x =
[[121 112 120 148 142 142 102 108 131 123 105 143 124]
 [143 142 141 105 125 106 151 112 104 127 127 143 144]
 [134 120 137 128 110 131 134 108 115 122 129 117 129]
 [126 147 122 120 150 104 153 151 129 140 148 145 141]
 [113 126 154 120 151 151 146 130 139 152 112 147 104]
 [130 127 152 107 146 134 146 118 136 133 147 133 129]]
Counting starts at 1.
Report the entry at row 1, column 3.
Answer: 120
Report the entry at row 3, column 3.
Answer: 137
The entry directly above 118: 130
Report the bottom-left entry.
Answer: 130
The entry in row 1 and column 1 is 121
Report the entry at row 1, column 2.
Answer: 112
The entry just left of the largest entry -> 126
Report the entry at row 2, column 1.
Answer: 143
Report the entry directly above the largest entry.
Answer: 122
The entry directly above 140 -> 122
The bottom entry of the column that holds the largest entry: 152
Report the entry in the top-right corner.
Answer: 124
The entry at row 3, column 1: 134
The entry just right of 118 is 136
The entry at row 3, column 2 -> 120
Report the maximum.
Answer: 154
The entry just right of the largest entry: 120

[[126 126 133 116 132 133 128 136 140 123 132 136 133 126 117 134]
 [125 117 129 120 130 124 132 127 132 141 131 125 132 131 129 121]
 [133 137 139 139 133 137 129 122 126 130 130 126 132 139 129 127]
 [130 121 124 123 127 119 128 119 121 141 125 123 128 127 127 118]
 [123 124 124 126 124 121 125 120 123 137 124 119 129 136 127 116]
 [126 124 119 134 124 117 129 123 120 119 115 126 134 128 129 130]
 [128 139 124 137 122 133 127 132 125 125 135 124 111 127 133 126]
 [131 135 135 142 129 136 125 127 126 127 134 125 123 134 116 127]
 [132 125 123 134 125 121 128 126 119 120 115 133 131 120 118 134]
 [134 121 132 149 134 128 129 129 128 128 123 132 132 125 127 136]
 [138 129 128 118 126 122 127 122 119 137 126 132 123 117 127 126]
 [124 124 123 137 128 125 129 127 128 116 116 131 138 132 125 134]
 [137 128 131 144 130 127 126 125 118 133 127 126 121 119 134 129]]
What is the first entry on the main diagonal? 126
The bottom entry of the column that holds the smallest entry: 121
What is the top-right entry? 134
The largest entry in the last column is 136
The entry just left of the largest entry is 132
The bottom-right entry -> 129
What is the 3rd-last entry, reading row by row? 119
What is the top entry of the column that holds the largest entry? 116
What is the 2nd entry, reading row by row? 126
The bottom-left entry is 137
What is the largest entry in the first column? 138
What is the entry directly below the largest entry? 118
What is the top entry of the column that holds the smallest entry? 133
What is the smallest entry in the last column? 116
What is the largest entry in the first row? 140
What is the entry just right of the largest entry? 134
What is the maximum? 149
What is the second-last entry, reading row by row? 134
The fifth-last entry, reading row by row -> 126
What is the smallest entry in the last row? 118
The largest entry in the last row -> 144
The entry just right of the smallest entry -> 127
The 3rd entry in reading order: 133
The minimum is 111

129	133	128	126	128	126	131	130	128	130	120	135
129	131	128	127	128	127	130	129	128	129	123	132
133	122	128	130	140	125	127	122	126	137	132	126
129	127	127	127	126	127	127	128	126	128	129	129
124	130	133	132	124	127	122	126	126	129	122	141
128	132	127	128	121	130	127	125	131	128	124	130
128	131	127	128	123	129	128	126	130	128	126	129
131	124	130	128	124	128	127	128	132	123	126	124
128	127	127	129	129	130	124	125	125	129	127	124
136	153	133	131	134	121	133	131	124	123	137	128
133	125	126	130	129	124	128	129	130	125	130	130
136	129	131	131	128	126	137	131	126	129	129	124
121	136	133	130	119	129	130	121	133	124	128	113
Rows and columns are numbered from 1.
The entry in row 2 and column 1?
Answer: 129
The entry in the bottom-left corner is 121
The entry at row 1, column 3?
Answer: 128
The entry just left of the smallest entry is 128
The entry directly below the largest entry?
Answer: 125
The bottom entry of the column that holds the largest entry: 136
The entry in row 1 and column 2: 133
The bottom-right entry: 113
The entry at row 2, column 3?
Answer: 128
The top-right entry is 135
The top-left entry?
Answer: 129
The entry in row 3 and column 1 is 133
The entry directly above the largest entry?
Answer: 127
The entry at row 3, column 3: 128
The entry directly above the smallest entry?
Answer: 124

[131 152 139 137 138 116 115 110 108 139 152 119]
The second entry: 152
Find the entry just left of 137.
139
The entry just right of the smallest entry -> 139
Find the 1st entry.
131

Read these off the row that follows.
1) Give the entry just left of 125.
2) Give the entry just left of 155.
[102 121 131 106 112 128 122 131 137 125 122 155 114 128]
1) 137
2) 122
